Below is a small trained network, with its code and all its weights. Each question gives an input and a class and asks what happens when units are switched off, that is, made to give their printed mean instead of their output.

import numpy as np


def w(rows, s, z=0):
    codes = np.array(rows[::2]) - 128.0
    scale = np.full(codes.shape[1], s)
    scale[-1] = z or s
    return codes * scale


def f(y):
    return y / 2 * (1 + np.tanh(0.7978845608 * (y + 0.044715 * y**3)))


def log_softmax(a):
    a = a - a.max(-1, keepdims=True)
    return a - np.log(np.exp(a).sum(-1, keepdims=True))


def net(x, mask):
    res = np.array(x, float).reshape(1, 2) / 4 @ E
    y = f(res @ A[0][:, :-1].T + A[0][:, -1])
    res = res + np.where(mask, y, B[0][:, -1]) @ B[0][:, :-1]
    return log_softmax(res[-1] @ U[:, :-1].T + U[:, -1])


A, B = {}, {}
E = w([
[99,51,8,140],'x0',
[191,132,132,219],'x1',
],0.015)
A[0] = w([
[198,115,118,78,205],'N1',
[136,129,131,147,254],'N2',
[57,104,156,97,102],'N3',
[241,92,105,196,123],'N4',
[148,100,133,8,142],'N5',
[75,33,114,150,96],'N6',
[159,171,178,134,113],'N7',
[232,135,143,237,125],'N8',
[200,194,156,140,109],'N9',
[84,148,114,73,167],'N10',
[93,131,81,17,105],'N11',
[150,142,195,55,106],'N12',
[114,69,22,164,136],'N13',
],0.014)
B[0] = w([
[111,145,204,221,196],'N1',
[120,236,251,194,247],'N2',
[39,99,71,75,169],'N3',
[47,209,34,6,218],'N4',
[101,191,123,81,213],'N5',
[183,60,80,162,183],'N6',
[195,67,120,101,207],'N7',
[111,183,74,90,246],'N8',
[178,83,95,108,207],'N9',
[126,221,158,88,207],'N10',
[142,172,92,79,210],'N11',
[244,29,29,112,225],'N12',
[225,128,119,184,252],'N13',
],0.012,0.014)
U = w([
[86,198,66,49,100],'0',
[228,110,83,136,132],'1',
[107,217,229,193,255],'2',
[94,75,73,117,96],'3',
[68,77,143,162,91],'4',
[86,85,148,187,86],'5',
[97,8,117,152,99],'6',
[80,78,122,128,87],'7',
],0.015,0.0083)

Each question gives the input, the list of numbers given to net, and the class t.
The units are the neurons (one row each of A and B). Each row of codes is followed by its name. A weight is (code - 128) times the scale printed after its matrix; where a second scale follows, it is the last column's (A, B and U).
mask holds one flag per neuron, in row order. A switched-off neuron (its flag False) gives its mean, the last column of its row in B, instead of its output. The means were averaged over made-up inputs and are rounded, as every weight is.
A unit's drop is (log p(t) with every unit on - log p(t) with that unit switched off) / (log p(t) with every unit on - log p(t) with every unit switched off).
The circuit of an input: a set's keep is (log p(t) with only the set's units on - log p(t) with every unit switched off) / (log p(t) with every unit on - log p(t) with every unit switched off). Starting from the 12 units with the biggest drops (on a tie, the unit counted first), units are removed one at a time, each time the one whose removal leaves the highest keep (on an exact tie, the one counted first), for as long as the keep stays at least 0.8.
circuit, biggest first: the units of the circuit, biggest drop first
unit that matters most: the unit with the biggest drop
k most important neurons: the k neurons with the biggest drops, biggest first
drop of u: that unit's drop, to one decimal
input [2,8], class 0: unit that matters most -> N4
input [-8,6], class 1: 3 most important neurons -> N7; N9; N12
input [8,8], class 0: 3 most important neurons -> N4; N8; N12
input [1,-3], class 2: circuit, biggest first -> N4; N12
input [-5,5], class 0: 2 most important neurons -> N8; N4
input [-7,6], class 1: 3 most important neurons -> N7; N9; N5
input [-5,-4], class 1: 3 most important neurons -> N12; N4; N8
input [-3,3], class 2: 2 most important neurons -> N12; N2
input [7,-6], class 1: 2 most important neurons -> N13; N6
input [-4,5], class 0: 2 most important neurons -> N4; N8
input [2,-3], class 2: 2 most important neurons -> N4; N12
input [-2,5], class 0: 2 most important neurons -> N4; N8
input [-6,-1], class 1: drop of N12 -> 0.1
input [2,6], class 0: circuit, biggest first -> N4
input [-1,3], class 2: drop of N2 -> 0.1
input [-6,-3], class 1: drop of N12 -> 0.7
